Below is a small trained network, with its code and all its weights. Each question gives an input and a target symbol and asks what happens when units are switched off, that is, made to give their printed mean instead of their output.

import numpy as np


def w(rows, s, z=0):
    codes = np.array(rows[::2]) - 128.0
    scale = np.full(codes.shape[1], s)
    scale[-1] = z or s
    return codes * scale


def f(y):
    return y / 2 * (1 + np.tanh(0.7978845608 * (y + 0.044715 * y**3)))


def softmax(a):
    e = np.exp(a - a.max(-1, keepdims=True))
    return e / e.sum(-1, keepdims=True)


def log_softmax(a):
    a = a - a.max(-1, keepdims=True)
    return a - np.log(np.exp(a).sum(-1, keepdims=True))


def net(x, mask):
    ids = ['βγδεζηθλμξφψ'.index(c) for c in x.split()]
    T = len(ids)
    res = E[ids] + P[:T]
    r = res
    for j in range(3):
        rows = slice(2 * j, 2 * j + 2)
        q, k, v = (r @ M[0][rows].T for M in (Q, K, V))
        z = softmax(np.where(np.tri(T) > 0, q @ k.T / 2**0.5, -1e9)) @ v
        o = O[0][rows]
        res = res + np.where(mask[j], z, o[:, -1]) @ o[:, :-1]
    y = f(res @ A[0][:, :-1].T + A[0][:, -1])
    res = res + np.where(mask[3:11], y, B[0][:, -1]) @ B[0][:, :-1]
    return log_softmax(res[-1] @ U[:, :-1].T + U[:, -1])


Q, K, V, O, A, B = {}, {}, {}, {}, {}, {}
E = w([
[90,158,169,132,105],'β',
[161,154,156,57,41],'γ',
[150,173,16,33,86],'δ',
[196,171,170,147,161],'ε',
[171,126,44,92,220],'ζ',
[51,151,218,37,115],'η',
[53,141,208,106,199],'θ',
[91,79,92,217,44],'λ',
[43,137,107,102,190],'μ',
[249,127,55,60,94],'ξ',
[170,137,235,136,42],'φ',
[156,170,132,172,45],'ψ',
],0.014)
P = w([
[76,249,128,161,108],'0',
[110,113,141,144,103],'1',
[107,116,142,142,101],'2',
[107,121,144,140,100],'3',
[109,122,142,136,101],'4',
[109,125,143,133,95],'5',
[110,127,142,133,99],'6',
[108,130,143,136,100],'7',
[111,134,144,133,96],'8',
[110,136,143,130,95],'9',
],0.013)
Q[0] = w([
[65,254,161,194,44],'H1',
[83,166,63,122,117],'H1',
[114,172,180,97,21],'H2',
[53,136,178,123,137],'H2',
[224,164,106,169,166],'H3',
[95,98,222,66,157],'H3',
],0.02)
K[0] = w([
[33,246,98,200,110],'H1',
[74,127,52,127,143],'H1',
[116,207,108,126,38],'H2',
[67,76,129,133,74],'H2',
[204,185,186,57,204],'H3',
[116,3,125,99,84],'H3',
],0.021)
V[0] = w([
[22,107,31,22,113],'H1',
[83,40,37,156,44],'H1',
[255,104,154,123,176],'H2',
[192,36,96,166,84],'H2',
[51,60,43,153,130],'H3',
[182,55,175,105,72],'H3',
],0.0094)
O[0] = w([
[78,134,41,168,170,141],'H1',
[86,255,129,162,100,138],'H1',
[107,158,135,209,167,3],'H2',
[198,200,124,187,96,101],'H2',
[90,84,69,190,150,173],'H3',
[65,48,145,94,124,100],'H3',
],0.0091,0.011)
A[0] = w([
[131,113,219,122,97,31],'N1',
[185,49,127,123,185,83],'N2',
[80,108,194,158,150,152],'N3',
[109,123,195,185,63,53],'N4',
[99,185,202,96,164,87],'N5',
[84,148,174,111,245,201],'N6',
[162,92,57,93,191,14],'N7',
[173,197,128,41,202,1],'N8',
],0.012,0.0047)
B[0] = w([
[74,152,142,151,86,217],'N1',
[192,166,142,102,168,254],'N2',
[118,114,98,147,252,181],'N3',
[150,110,230,155,148,218],'N4',
[152,153,121,137,105,181],'N5',
[84,187,145,193,74,200],'N6',
[99,157,81,157,80,180],'N7',
[152,49,140,131,204,198],'N8',
],0.017,0.0054)
U = w([
[75,73,131,102,176,252],'β',
[112,119,124,14,85,123],'γ',
[128,169,38,65,181,121],'δ',
[179,177,168,93,171,52],'ε',
[167,131,56,234,169,8],'ζ',
[38,128,154,63,148,101],'η',
[91,178,150,162,223,156],'θ',
[156,23,108,224,77,243],'λ',
[51,112,64,140,112,55],'μ',
[228,125,93,138,172,166],'ξ',
[76,78,197,107,168,10],'φ',
[155,254,107,126,62,226],'ψ',
],0.0086,0.0039)

Each question gives the input, a string of symbols that net reads in full, and the target symbol t.
The units are the heads (2 rows each of Q, K, V and O) and the neurons (one row each of A and B). Each row of codes is followed by its name. A weight is (code - 128) times the scale printed after its matrix; where a second scale follows, it is the last column's (O, A, B and U).
mask holds one flag per unit, heads first, then neurons. A switched-off unit (its flag False) gives its mean, the last column of its rows in O or B, instead of its output. The means were averaged over made-up inputs and are rounded, as every weight is.
A unit's drop is (log p(t) with every unit on - log p(t) with that unit switched off) / (log p(t) with every unit on - log p(t) with every unit switched off).
The circuit of an input: a set's keep is (log p(t) with only the set's units on - log p(t) with every unit switched off) / (log p(t) with every unit on - log p(t) with every unit switched off). Starting from all 11 units, units are removed one at a time, each time the one whose removal leaves the highest keep (on an exact tie, the one counted first), for as long as the keep stays at least 0.8.
circuit, biggest first: the units of the circuit, biggest drop first
unit that matters most: the unit with the biggest drop
k most important neurons: the k neurons with the biggest drops, biggest first
drop of u: that unit's drop, to one decimal
input λ θ δ λ φ δ θ ξ φ, target φ: circuit, biggest first => [H3; N4]
input θ θ ε ζ, target ζ: unit that matters most => H2
input ε θ λ γ λ ε, target ε: circuit, biggest first => [N2; H1; H3]
input δ λ γ θ, target μ: circuit, biggest first => [H1; N2; N6]
input θ λ λ ψ μ, target μ: circuit, biggest first => [H3; H1; N7]
input δ η δ λ, target μ: circuit, biggest first => [H1; H2; N4]
input θ θ δ δ, target δ: 2 most important neurons => [N4; N8]
input ζ δ θ ζ λ β, target λ: circuit, biggest first => [H2; H3; H1]
input θ θ δ η η η ζ, target ζ: circuit, biggest first => [H2; H1; N7]
input λ φ γ η, target ψ: circuit, biggest first => [H1; N5]
input λ β λ θ φ, target φ: circuit, biggest first => [H3; N4; H1]
input λ θ γ, target ψ: 2 most important neurons => [N8; N3]
input ξ λ γ λ θ λ, target θ: circuit, biggest first => [H1; N4]
input θ θ θ δ λ λ λ δ, target ξ: 3 most important neurons => [N8; N1; N6]
input η β δ μ ζ γ, target γ: circuit, biggest first => [H2; N3]
input θ γ θ γ ξ γ, target γ: unit that matters most => H3
input γ γ θ λ γ λ ξ θ μ, target μ: 2 most important neurons => [N2; N4]
input λ λ β λ θ γ γ ξ β η, target ψ: 2 most important neurons => [N5; N8]
input η δ λ, target δ: 2 most important neurons => [N2; N4]
input λ θ δ μ, target ψ: 2 most important neurons => [N6; N8]
input λ ζ φ, target ψ: 4 most important neurons => [N8; N1; N3; N5]
input ε δ θ γ θ θ δ λ, target ε: unit that matters most => N2
input θ δ γ φ λ λ η λ φ, target ξ: 2 most important neurons => [N2; N6]
input γ μ γ θ δ δ θ θ φ θ, target θ: 3 most important neurons => [N3; N6; N7]
input β ε λ θ λ ε ε θ λ, target γ: drop of H3 => 0.2
